cols: F Z G D
Fofu: [140 140 132 135]
tinib: [166 165 152 145]
Pabel: [ 85  85  97 106]
Zofif: [ 90  92 106 103]
Desiz: [160 161 150 148]
vup: [ 82  83  97 105]
down: [ 90 160  82] => F
step -1: [161 150] => [160 149]
has: [103 106  92  90] => no
step -1: [82] => [81]
has: [160 161 151] => no
size: [166 165 152] => 3

cols: M R P Y A V
gikis: [137 136 140 143 105 141]
tinib: [ 82  94  91 134 125 142]
ded: [123  94  91 134 125 142]
has: [134 124] => no
has: [105 143 140 136 137] => no
size: [123  94  91 134 125 142] => 6
step -1: [91] => [90]
size: [137 136 140 143 105] => 5
step +1: [82] => [83]

cols: J K B W Q
ded: [134 180 113 100 174]
Zofif: [135 180 112  99 177]
vup: [142 159 104 111 183]
gikis: [132 154 117 120 148]
tinib: [132 154 117 120 144]
Tazag: [136 170 110 109 171]
Pabel: [147 148  96 125 183]
batis: [142 125 111 116 177]
Fofu: [132 140 123 110 156]
down: [112 104 117 117 110  96 111] => B
size: [142 159 104 111 183] => 5
down: [180 180 159 154] => K
size: [132 140 123 110 156] => 5

cols: T H X L U
Zes: [145 159 134 123 136]
Fofu: [131 152 153  92 146]
Zofif: [131 153 154  91 147]
Pabel: [129 124 123 131 126]
fidol: [159 161 159  92 150]
vup: [143 133 132 126 136]
batis: [145 135 134 123 136]
Desiz: [130 130 132 134 137]
down: [ 92  91 131  92 126] => L
step +1: [154] => [155]
size: [145 135] => 2

cols: E N S C
Zofif: [178  94 143 158]
Tazag: [ 99 147 134 120]
Desiz: [ 84 167 117 104]
Fofu: [ 77 175 114  99]
has: [176 114] => no
size: [99] => 1

cols: bisez vesu rilis fef ludo
Pabel: [126 105 181  93 111]
fidol: [126 127 126 129 126]
Desiz: [139 131 118 139 131]
step -1: [127 126] => [126 125]
has: [126 127 126] => yes
has: [126 127 126 129 126] => yes
down: [126 118] => rilis
size: [139 131 118 139 131] => 5
size: [139 131 118 139] => 4

cols: Teve did Bup baga sugu Nesat Gidu fitu Div ginuz
Zofif: [120 132  68 139 136 106 123 131  91 111]
vup: [121 128  73 135 136 110 124 128 109 114]
tinib: [122 129  74 135 136 108 123 129 104 113]
gikis: [131 132 137 126 125 137 124 131 137 133]
Tazag: [149 106 109 169 127 133 111 133 131 112]
batis: [133 130 143 131 130 150 116 138 144 136]
Fofu: [139 126 139 135 127 147 117 137 141 132]
size: [121 128  73 135 136 110 124] => 7
down: [137 109 143] => Bup
size: [149 106 109 169] => 4
has: [106 123 131] => yes

cols: Mok Nol bonu Pom fuden Saza tipan
Pabel: [136 121 117 118 120 118 119]
Desiz: [136 121 117  95 133 132 121]
fidol: [113 116 173 128 146 146 138]
down: [118  95] => Pom
step +1: [116] => [117]
down: [136 136] => Mok
step -1: [133] => [132]
size: [113 116 173] => 3

cols: gesa Rezig bag toza Valot Katu
tinib: [144 113  94 114 114  97]
Zes: [132 108  84 115 121 107]
ded: [135 109  86 115 119 104]
vup: [124 106  81 117 126 114]
Zofif: [106 138 154 142 145 163]
Desiz: [120 147 170 141 137 152]
batis: [ 94 120 118 136 149 163]
gikis: [148 116  98 114 112  94]
Tazag: [113 143 163 142 141 158]
Fofu: [139 111  89 114 117 101]
Pabel: [161 134 134 119 107  92]
has: [113 143 162 142] => no
step +1: [120] => [121]
has: [106  81] => yes
down: [117 142 141 136] => toza
has: [163 141] => no
size: [113 143 163 142 141] => 5

cols: munol Dulu vunu Rin
Pabel: [ 67 154  99 143]
tinib: [ 84 153  88 157]
Zes: [173 146 118 154]
vup: [146 149  96 172]
Fofu: [126 151  88 173]
down: [143 157 154] => Rin
has: [149  96] => yes
step -1: [ 84 153  88] => [ 83 152  87]

cols: zural bov Salo Nufop Zagu
ded: [118 150  75  99 149]
tinib: [126 144 184 161 136]
Zofif: [126  91 184 126 156]
gikis: [126 144 184 126 156]
vup: [119 151 186 159 143]
Desiz: [125 125 131 123 127]
has: [127 123 131 125] => no
size: [119 151 186 159 143] => 5

cols: zub mino kunob bigif gan
tinib: [109 133 182  78  91]
ded: [131 127 164 122 111]
Tazag: [130 127 135 127 133]
down: [109 131] => zub
has: [122 164] => no
down: [182 164] => kunob
step -1: [133] => [132]
step +1: [131] => [132]

